Below are the code and all the weights of a small trained network. Each question names an input and a class and asks about switching units off, where a switched-off unit gives its printed mean instead of its output.

import numpy as np


def w(rows, s, z=0):
    codes = np.array(rows[::2]) - 128.0
    scale = np.full(codes.shape[1], s)
    scale[-1] = z or s
    return codes * scale


def f(y):
    return y / 2 * (1 + np.tanh(0.7978845608 * (y + 0.044715 * y**3)))


def log_softmax(a):
    a = a - a.max(-1, keepdims=True)
    return a - np.log(np.exp(a).sum(-1, keepdims=True))


def net(x, mask):
    res = np.array(x, float).reshape(1, 2) / 4 @ E
    y = f(res @ A[0][:, :-1].T + A[0][:, -1])
    res = res + np.where(mask, y, B[0][:, -1]) @ B[0][:, :-1]
    return log_softmax(res[-1] @ U[:, :-1].T + U[:, -1])


A, B = {}, {}
E = w([
[70,100,138,107,213,116,60,184,93],'x0',
[203,248,104,162,157,180,61,129,78],'x1',
],0.017)
A[0] = w([
[142,104,97,29,45,79,166,92,128,135],'neuron 1',
[232,188,69,153,111,179,102,104,75,198],'neuron 2',
[18,122,163,108,193,81,112,162,175,84],'neuron 3',
[117,171,36,154,195,204,44,214,5,255],'neuron 4',
[61,77,158,118,213,48,104,182,80,107],'neuron 5',
[209,98,159,124,26,72,192,107,184,230],'neuron 6',
[234,232,92,169,121,228,97,136,144,223],'neuron 7',
[16,49,168,57,200,66,132,189,162,211],'neuron 8',
[86,24,164,106,137,81,110,221,150,202],'neuron 9',
],0.011,0.0055)
B[0] = w([
[117,90,137,167,55,151,106,159,102,173],'neuron 1',
[152,199,150,224,178,146,96,198,205,228],'neuron 2',
[235,95,168,62,211,58,59,13,46,188],'neuron 3',
[165,157,124,127,145,49,191,127,209,254],'neuron 4',
[197,99,107,60,218,54,68,78,31,204],'neuron 5',
[75,100,85,184,56,120,187,139,230,203],'neuron 6',
[142,165,143,195,194,111,118,202,193,251],'neuron 7',
[74,98,141,20,186,130,201,55,51,240],'neuron 8',
[62,46,138,67,105,206,203,45,3,213],'neuron 9',
],0.012,0.028)
U = w([
[148,102,111,160,54,60,201,156,222,179],'0',
[186,51,173,75,75,133,61,156,72,1],'1',
[130,95,141,12,188,127,139,81,51,110],'2',
[183,217,135,237,151,147,106,206,227,195],'3',
[63,71,141,71,50,199,238,70,78,188],'4',
[193,128,113,152,66,166,52,167,53,1],'5',
[172,165,164,94,205,70,161,122,147,71],'6',
[197,162,91,163,83,178,91,182,53,1],'7',
],0.011,0.0055)

Each question gives the input, the list of numbers given to net, and the class t.
The units are the neurons (one row each of A and B). Each row of codes is followed by its name. A weight is (code - 128) times the scale printed after its matrix; where a second scale follows, it is the last column's (A, B and U).
mask holds one flag per neuron, in row order. A switched-off neuron (its flag False) gives its mean, the last column of its row in B, instead of its output. The means were averaged over made-up inputs and are rounded, as every weight is.
A unit's drop is (log p(t) with every unit on - log p(t) with that unit switched off) / (log p(t) with every unit on - log p(t) with every unit switched off).
most important unit: the unit with the biggest drop
top k neurons: the k neurons with the biggest drops, biggest first
drop when u is switched off: that unit's drop, to one decimal
input [-7,-1], class 0: most important unit : neuron 6
input [0,-8], class 4: top 2 neurons : neuron 9; neuron 6
input [-6,-6], class 4: top 3 neurons : neuron 7; neuron 4; neuron 2
input [-4,-3], class 0: top 2 neurons : neuron 8; neuron 9
input [1,-8], class 2: top 2 neurons : neuron 3; neuron 5
input [-4,-4], class 4: top 2 neurons : neuron 7; neuron 4
input [-6,-3], class 0: top 2 neurons : neuron 9; neuron 8
input [-2,-4], class 4: drop when neuron 1 is switched off : 0.0
input [-4,-1], class 0: drop when neuron 9 is switched off : 0.2
input [-8,-8], class 4: drop when neuron 7 is switched off : 1.2
input [-3,-3], class 4: drop when neuron 7 is switched off : 0.8
